[  2  -6  -5 -15   1  -3 -17 -14   7  14   2  32 -10  36  17  28 -15   8
  -1 -15 -12  10   1  -1  -8  12 -17  12  12  -6  30 -24   1 -16   0  -6] -> 4
[  0  -3   0  -9  -7 -22 -34   4  -6 -40  16  -2   5 -11  19   1  -3 -41
  13 -16  29  -9   4  -1   1 -25   8 -34 -17  28 -21   0   2  23  31   2] -> 0
[ -2   3  17   6   1  22   9  -3   8   0 -11   2  13  -2  22   6  21  19
   5   4  -3  -5  23  17  -6  23 -17  14   0 -14   2  -5  11 -11 -25  -2] -> 4
[  8  14 -11  -4   6 -12 -43 -16  -3  -5  13   3  -2  32  15  33 -48 -10
   1  -8   6   6  -1   4   2   2 -20 -24 -26  -9  28 -20  21  11  -4 -17] -> 3
[-18 -25   4 -19   2  -6  -4  17   2  14   7  33  -9   5  13  16  10   5
  11  -2 -16  -3   2  -6  -8  10  -1  21  40   0   6   7  -9  -7  20   9] -> 8
[ -1 -27  -3  18  -5   4  28  -9 -18   2 -27  12 -13 -13 -77 -39  42  24
   7 -17  10   8  11   1  17  -2 -34 -30  -5   5  26  -8   9 -21  -5 -18] -> 10
[  4  -3  -2  32 -21  17  12 -12   2   4 -11  -9   0  10   1 -24  36   8
   5  -4  19  12  13  14 -13  -2   9 -24 -14  16  18 -16  37  -4  -7  15] -> 5
[ -3 -28   4   7  -2 -14   5  10 -11 -34   2  10  -3 -43 -56 -36  37 -15
  21 -11  31 -11  18 -15  17 -19 -15 -39  16  29 -25  28  -5   4  20   0] -> 12
[ 16  10  16   2   4  -2  -8  -1  -4 -37  -4 -20  16 -23  62   6   0 -18
  14   2  -2 -11  24  24 -14  -4  17  17 -32   4 -52   6  -8   1 -15  -8] -> 7
[ 17 -15   1  -6   4  -3  16 -14  -9  -6 -10 -11  -8 -13  15  15   7   4
  12 -10 -19   2   1  20  -6 -10   0  21 -10  -8 -26   0 -24 -21 -19  -8] -> 11
[  6  -7 -12  -9   2 -17   7  -8   3  28  -3  -5 -32  43  28  39 -30  -5
   5  -6 -31  14 -37  -3 -19  -2   6   7 -25   0   7 -14  -9   3  14   9] -> 1
[  0   3  -3  -7  11  -5  -7  -2  -5   4   6 -19 -18  26  19  46 -21   2
   6   5 -17   2 -14   7  -4   0 -11   5 -11 -23   2  12 -14  10  -5 -16] -> 3
[  2   6  15  -3   2  -5   4  15  -6 -43   0 -31  13 -35  15   7  20 -14
  14   1   8  -9  14  -8   0 -10  -2   0 -13   2 -46  26 -20   6  -4  -4] -> 0
[ -3  -4  30  -8   2  10   3   4  10 -28  -6 -17  10 -29  34  10  21  17
  16  -1   0  -9  27  13   5  16 -15  23   8 -15 -15  20  -3  -5 -28   5] -> 11
[-10 -23  15 -25   7  -9 -11  10   4 -19   2  30   1 -19  18 -10  16  -3
  15   8  14 -20  23  -3   2  15 -10   4  35   5 -15  31   0   0  14  -2] -> 12
[-11  -2  26   0  -3  25  29   1  19  16  -7 -25  -7   7  56  24  24  22
   6  22 -36  -2   1  15 -24  28  11  53  18 -30 -11  16  -2  -2 -23  11] -> 11
[ -3   2   1   6  -3   8  29  -4   7  20 -12 -17 -14  17  23  12  10   7
   2  14 -15   0 -10   8 -14   8   4   5 -12  -5   5  -3   9   8  -2   9] -> 1
[  1   8  31  11  -2  13   6   6   8 -35 -11 -14  18 -21  37 -12  26   6
  11   5  17 -15  35  19  -8   4  -4  14   3   6 -25  10   7   0 -25   2] -> 2
[-11  19   0  18  -5   9   8  -3   1  -2   5 -32 -14  22  20  16   2 -13
   3  11   7   2  -9   8  -6  -8   6 -27 -33  -6  -3   9  10  29  10  12] -> 6
[-19  38 -11  17 -12  17 -39 -23   9  13  14   4   3  57  27  15 -26  -7
  -9   7  27   8   1   3   3  15 -24 -48  -8 -15  67 -30  69  26   6  -1] -> 6
[ 13  -5   8  11  -2   5  13 -10  -3  -9 -14  -1   8 -17  21  -5  21   6
   9   0  -5  -1  26  27  -6   4   4   6 -19   3 -12 -11   5 -12 -23  -9] -> 7
[  6   0   5  13  -7   3 -17 -13 -10 -38  -4  13  24 -29 -15 -34  29  -9
   9 -15  39  -9  41  17  14 -11 -28 -39 -10  25  -3  -8  26  -3  -7 -14] -> 4
[ -4 -29   4 -14   5 -21  -4  12   0 -14   6  21   0 -19 -18  -5  24  -9
  21 -21   7  -9   8   4   7 -15  -3  -3  27  25 -28  18 -24  -7  19   1] -> 4
[  7   2  10  -1  -3  -3 -19 -11  -7 -27  -6  14  12 -13  18 -15  12   9
   8  -8  22  -2  26   9   3   7 -24 -13   4  12  11  -1  17  -8 -10  -9] -> 5
[ -3 -19   4  11  -9  25  34  -2  10  31 -21  11 -14  16  17  -3  34  32
   8   4 -29  13   7   3 -28  26   8  38  21  -2  16 -10   9 -29 -12  11] -> 5
[-16 -28 -17  -4 -14   4   4   8  10  42   5  52 -24  39 -37  -3  19  12
  -1  -6 -12  17  -7 -25  -3  12 -22  -1  54  -2  54 -23  24 -15  29  10] -> 6
[  8 -12  -2 -16  18  -8  -4   2 -17 -19  -9  -7  -5 -13  -9  34 -18   3
   8 -12 -13  -1  -5  -3  12  -3 -35   6   2 -11 -10   2 -40 -12 -13 -25] -> 0
[  6 -13 -14  20 -14  -8   0  -9 -16  -8  -5  -4 -14  -3 -52 -25  20  -8
   7 -19  26  13  -4  -6  14 -23 -13 -56  -6  29  19  -7  10   3  16  -3] -> 5
[ -3   8 -13  29  -9  11 -13 -19  -4  16  -2  -6 -13  46  -4  12 -15  -2
  -6   3  15  13 -14  17   6   0 -11 -52 -29  -5  53 -27  28  18  -1   3] -> 7
[  6 -19   4   2   9 -34  -3   3 -17 -39   8 -24 -13 -36 -52   2   6 -21
  21 -21  23  -4 -17  -6  28 -39 -22 -45   0  17 -30  34 -37  15  15  -5] -> 11
[ -7 -31   8 -18  -2   4   5   8  12  17  -9  58   5  -1  12 -13  16  16
   8   5 -17  -6  25   1 -10  38  -1  43  45   1   6 -10   5 -30  -2  -1] -> 7
[-22 -29  18  -8   1   8  53  30  16  30  -5   5 -22  -2  19   9  61  29
  18  22 -42  -5  -5  -9 -34  22  35  63  64  -8 -31  45 -33 -10  14  27] -> 5
[  0  -5  11 -28   9  -5 -26   1   9  -3   6  14  -7  24  59  43 -26   3
   4  -4 -19   0   2   2 -15  24  -7  27  12 -17   5  -3  -2  -7  -1  -5] -> 12
[ -3   4  11  -7  -1  -3 -23  -3   6 -13   8   6   4  12  30  17 -12  -7
   9  -3   4  -6   7   7  -3  -1  -6  -6   4   5  -3  -1  -1   9   3   8] -> 4
[-12  -1  29  -6  -7  27  -6   8  14 -11  -8  17  15   4  43 -12  31   8
   3  20  13 -15  36  13 -10  31  -9  19  26  -5   0   5  32  -3  -7   1] -> 9
[  9  14  -4   2  -4  -3 -15 -13 -13 -21  -2 -13   1   7  -1   8  -3  -2
   1  -5  17   4   8   3   4 -14 -18 -18 -21  -6  -2   1  15   4  -7  -9] -> 9
[  0 -10 -14   7   2  -2   6  -3  -3  29  -2   0 -28  41 -12  31 -16   3
   4  -4 -16  18 -27   0   3  -2 -14 -12  -6 -14  36 -13 -11   4   2   5] -> 7
[ 19   4  -4  -9   7  -5  15  -7  -3   7  -6 -39 -18  26  39  49 -11   2
   4  -4 -36  14 -23  10 -20 -20  17  32 -14 -10 -26   2 -32 -13  -9  -2] -> 9
[ 28 -20 -22  12 -10 -12   5 -14 -19  -1 -21  12  -6 -18 -87 -30  14  -3
   4 -32  19  18   1  -2  28 -22 -48 -46 -25  21  23 -32  14 -29  -8 -22] -> 1
[ 13 -35   8 -11  13 -19  32  23 -20 -31 -12 -12   1 -58  -1  -2  41  -2
  22 -14 -18  -8  20   3  -3 -20   7  29  -1  15 -75  31 -51 -23  -2 -13] -> 8
[  8   1  -8 -29  15  -8   8   9  11  36   4 -16 -31  54  73  86 -27   2
   2   3 -64   9 -44   1 -33   6  27  49   9 -22 -18  -1 -47  -9  11  10] -> 1
[ -6 -26  -1  -9  12 -20  22  13 -17  -7  -2   0 -30  -4 -31  15  -5  -4
  21  -1  -4  -5 -16 -17  12 -11  -8   0  15  -2 -28  31 -41   7  16 -11] -> 2
[  6 -15   0 -23  -8  -5 -29  -3   3   0   5  35   4  17  30  17 -13  -7
   2 -11 -12   1   6  -1 -10   9 -10  16  24   6  12 -29  -1 -14   6  -4] -> 0
[ 26 -13   6   4  -8   4 -12 -23  -9 -32 -23  24  27 -41  -9 -33  29  19
   1 -13  18  -3  59  26   6   7 -32  -7 -10  20   4 -26  32 -40 -31 -34] -> 3
[ 16 -36  -2 -27   5 -31 -16   6 -13 -20  -4  49   5 -32 -25 -13   3  -9
  19 -26  -1  -5  20  -7  14  -3 -16  10  29  20 -26  -6 -25 -36   8 -25] -> 7
[ 15   6 -11  33 -15   7   9 -34 -12   9 -15 -17  -9  32   0 -15   5  -2
  -3 -13   3  21  -3  29 -12 -15   3 -40 -64  13  28 -42  32  -2  -8  -5] -> 10
[ 15  -2 -25   1  -1  -1  -6 -28 -12  36  -5   6 -28  60  23  37 -30   5
   0  -9 -26  23 -22   9 -20   4   4   0 -22 -16  26 -31   3 -12  -7 -13] -> 5
[-20  -7  12 -26  -7  24 -19   5  29  38   3  43  -3  49  68  36  -3  13
  -1  15 -34  -1   4  -3 -33  50   3  54  51 -25  31 -19  16 -13   4  10] -> 0
[ 19 -11  -7 -31  21 -42 -38  -3 -25 -44   5  23   1 -21  -6  16 -37 -13
  13 -20  12  -8   9  -9  22 -16 -40 -13   1   3 -31  10 -27 -11   6 -33] -> 6
[  3 -11 -17  16  -7   6  15  -3 -14  17   0  -1 -23  20 -27  10   7  -5
   7  -4 -10  13 -16   1  -1 -16  -3 -10   7  -1   6  -6  -5  -1   6  -9] -> 2
[-14  -6  -3 -21   8  -7 -18  -2   2  15  15  10 -22  38   9  43 -32   1
   2   4 -19   3 -17  -8   2  18 -11   8  24 -27  18  10 -10   9   5  -3] -> 11
[ -6  -3   3  23 -25  13 -18  -7   9  -8   0  29  10   6 -15 -43  23 -18
   7  -7  52   2  28   7   7   0 -11 -50   8  33  39 -30  64   5  14   4] -> 2
[-10  16  17  -5   3  17 -10  -8  16   8   5  -6 -10  37  84  37 -17   7
  -3  24 -15  -3   0   9 -27  34   3  23  -7 -32  17   4  20  17  -9   5] -> 12
[-29 -13  22 -14   3  23  31  36  17  24   0   2  -5   2  42  25  36  13
  10  25 -38 -11   9   0 -25  30  24  63  47 -22 -24  31 -20  -6   4  17] -> 8
[ -9  -5 -23  -3   2 -11  -8  -3  -5  48  16   2 -45  69  -5  58 -33  -2
   5 -10 -30  26 -55  -9 -13   2  11 -10   4 -16  33  -8 -14  10  27   6] -> 5
[ 23  -9   5 -10   0   4 -16 -20  -1   8 -15  28  -1  29  45  16 -11  20
  -1 -21 -28  14  11  27 -21  15 -19  33 -12 -11  24 -44   7 -39 -24 -14] -> 10
[ 20 -14 -12 -28  21 -48 -26  -3 -29 -31  10   4 -18 -16  12  34 -41 -19
  25 -27 -12   1 -18 -11   4 -22  -3   4  -9  10 -49  23 -51  -1  18 -24] -> 5
[ 37  -5   7  -9   5 -19 -35 -15 -15 -49 -17  15  21 -32  15  -2  -9   1
   6 -29  17   0  43  19  12  -6 -37  -6 -27   7 -12 -25   1 -28 -31 -30] -> 7
[  8  -5 -26  14   2 -11   6  -8 -16   3   1 -20 -24  13 -49  25  -2   1
   3 -27  -3  23 -26  -4  18 -32 -28 -35 -13   1  18  -5 -18  -3   6  -7] -> 6
[-19 -14  -4 -28  19  -6   1  23   4  21  11   9 -30  32  -4  68 -21  11
   3   2 -36   3 -36 -25  -2  16 -15  35  43 -36  12  23 -56   2  10   4] -> 0
[  2  10  10  10  -4  18 -12 -14  10   3  -5  -2   5  22  40  15  -1   4
  -1  -5  -3   2   8  18 -11  12 -16   1 -11  -3  17 -22  15   1 -14   0] -> 4
[ -2  -8  22   9  -8  10  13   5  -3 -36 -17  -4  18 -42 -13 -40  61   9
  11   1  27 -13  45  11   4  -2 -12 -10   4  17 -21  13  24  -8  -7  -6] -> 9
[-10 -10   6   5  -2   3   4  -2   2   4  -7   6 -11  13 -17   0   9  15
   9  -9   1   5   0   0   6   7 -18 -11  13  -4  29  -5   9  -1   3   1] -> 10
[ 19 -13  11 -25   0 -10   0   5   8 -17 -11   4   4 -11  54  13   6  -5
  12 -14 -22  -5  14   6 -19   1   6  45  11  15 -38  -9 -17 -29  -5  -6] -> 1
[-11 -10  -6   7   0 -16  19  13  -2  22  11 -24 -44  31 -11  33  -2 -18
  12   3 -26   8 -49 -16  -6 -19  30 -11  -6  -5 -12  19 -40  29  35  14] -> 7
[ 40 -14 -15 -33  19 -51 -18 -12 -34 -25   5  12 -28   5  21  49 -43 -23
  10 -34 -25   4 -23   3  -5 -46  -7  13 -13  12 -48  -2 -75 -14  14 -28] -> 2
[ 13 -11  -8  -1  -2   5  -7 -16  -5   9 -15  27 -11  22  -3  16  -7  18
   2 -17  -7  16  16   8  -2   7 -31   5   3  -5  32 -29  11 -27 -18 -15] -> 2
[ -3  16  20 -24   3  14  -7   4  24  11   3   5   3  35 114  40 -24   2
   7  21 -32 -13   3   5 -34  40  19  62   0 -26 -18  -4   5   0 -14  13] -> 1
[ 15 -18  -5   7  -3  -5  20   1 -13 -21 -23  -1   7 -45 -58 -31  39   6
   9 -15  22  -3  23   4  24 -12 -33 -27  -3  20 -11   3   1 -22 -11 -14] -> 1
[ -6  -1  -1  38 -24  32  25  -8  17  37 -12 -10 -12  36  12 -13  31   3
  -2  11  -6  16   1  19 -20   6  16 -12 -19   3  42 -31  40   8  -5  25] -> 7
[  2  21 -20   5   1 -19 -54 -20 -16  -9  18   2 -17  54   7  36 -74 -36
   2 -15  27   9 -30   5   7 -19 -20 -54 -33   7  25 -16  12  30  21  -8] -> 2
[ -2 -25 -12  -3  -4  -7 -12  -4   1  12   3  38 -14  14 -31  -2   6  -3
   5 -17   5   8  -3  -9   5  -3 -20 -18  22  14  26 -14   5  -8  22   0] -> 4
[-17  12  24   2   2   8   3   7  17 -19   2 -21  15  -9  42   4  22   9
  10  18   8 -22  29  10  -9  19   8  16   5  -8 -19  28  14  19 -14   1] -> 3
[  9 -31  12  -7  -4   2  37   4   3  -2 -16 -10 -13 -23  -2   0  41  12
  15  -7 -30   5   8   8 -15 -12   6  38  19   4 -31  11 -30 -32 -11   8] -> 11
[  5 -40 -10 -21   0 -23  -1  -5 -12   8  -1  44 -17   2 -61  -2   1  20
   2 -23 -17  14  -3 -18  15   1 -38   8  37   1  24  -7 -21 -33  -2 -10] -> 11
[-20 -12  20   5 -19  18  -3  12  12 -17  -4  12  21 -27  12 -30  45  -2
  15   6  17 -16  27   0  -7   9   0   0  31  20  -6   2  27   2  11  15] -> 0
[ -2  -2  -3  17  -2  15  17  -5  -5  10 -13 -16  -1   7   5  10  22  14
  -1  -1  -3   6   5  12  -3  -2 -10 -10  -6  -7  15 -10   6  -6 -13   1] -> 8
[ 12  25  -8  15  -9  -1 -23 -36   0  -2   8 -33 -10  37  51  27 -36 -22
  -1  -3   1  16 -17  23 -16 -18  12 -28 -59  -2  17 -24  27  21  -4   7] -> 11
[ -1  10  15 -16  10   1  -7  12  13  -3  13 -18 -12  29  99  53 -24 -11
  17   9 -28  -5 -12   4 -27   5  31  49   0 -20 -34  15 -22  15   0  10] -> 2
[-19  -1  11  31 -15  26   1   2   5 -10 -12   6   2   5 -51 -34  29   9
   0   3  47  -2  25   3  20  11 -39 -41  14   5  42   1  39  10 -12  -1] -> 2
[ -6 -24 -21   5  -5 -12   6   1 -12  23   4  13 -33  24 -49   4  11  -2
  15 -13   3  15 -26  -8   5 -14   0 -35  11  10  21   3  -7   1  27   7] -> 5
[  8 -12  12  11  -8   9  12  -6  -1 -16 -22  -2  14 -37 -24 -32  41  16
  10  -2  10  -7  38  13   4   4 -14  -5 -11  12 -12   0  17 -20 -20 -15] -> 3
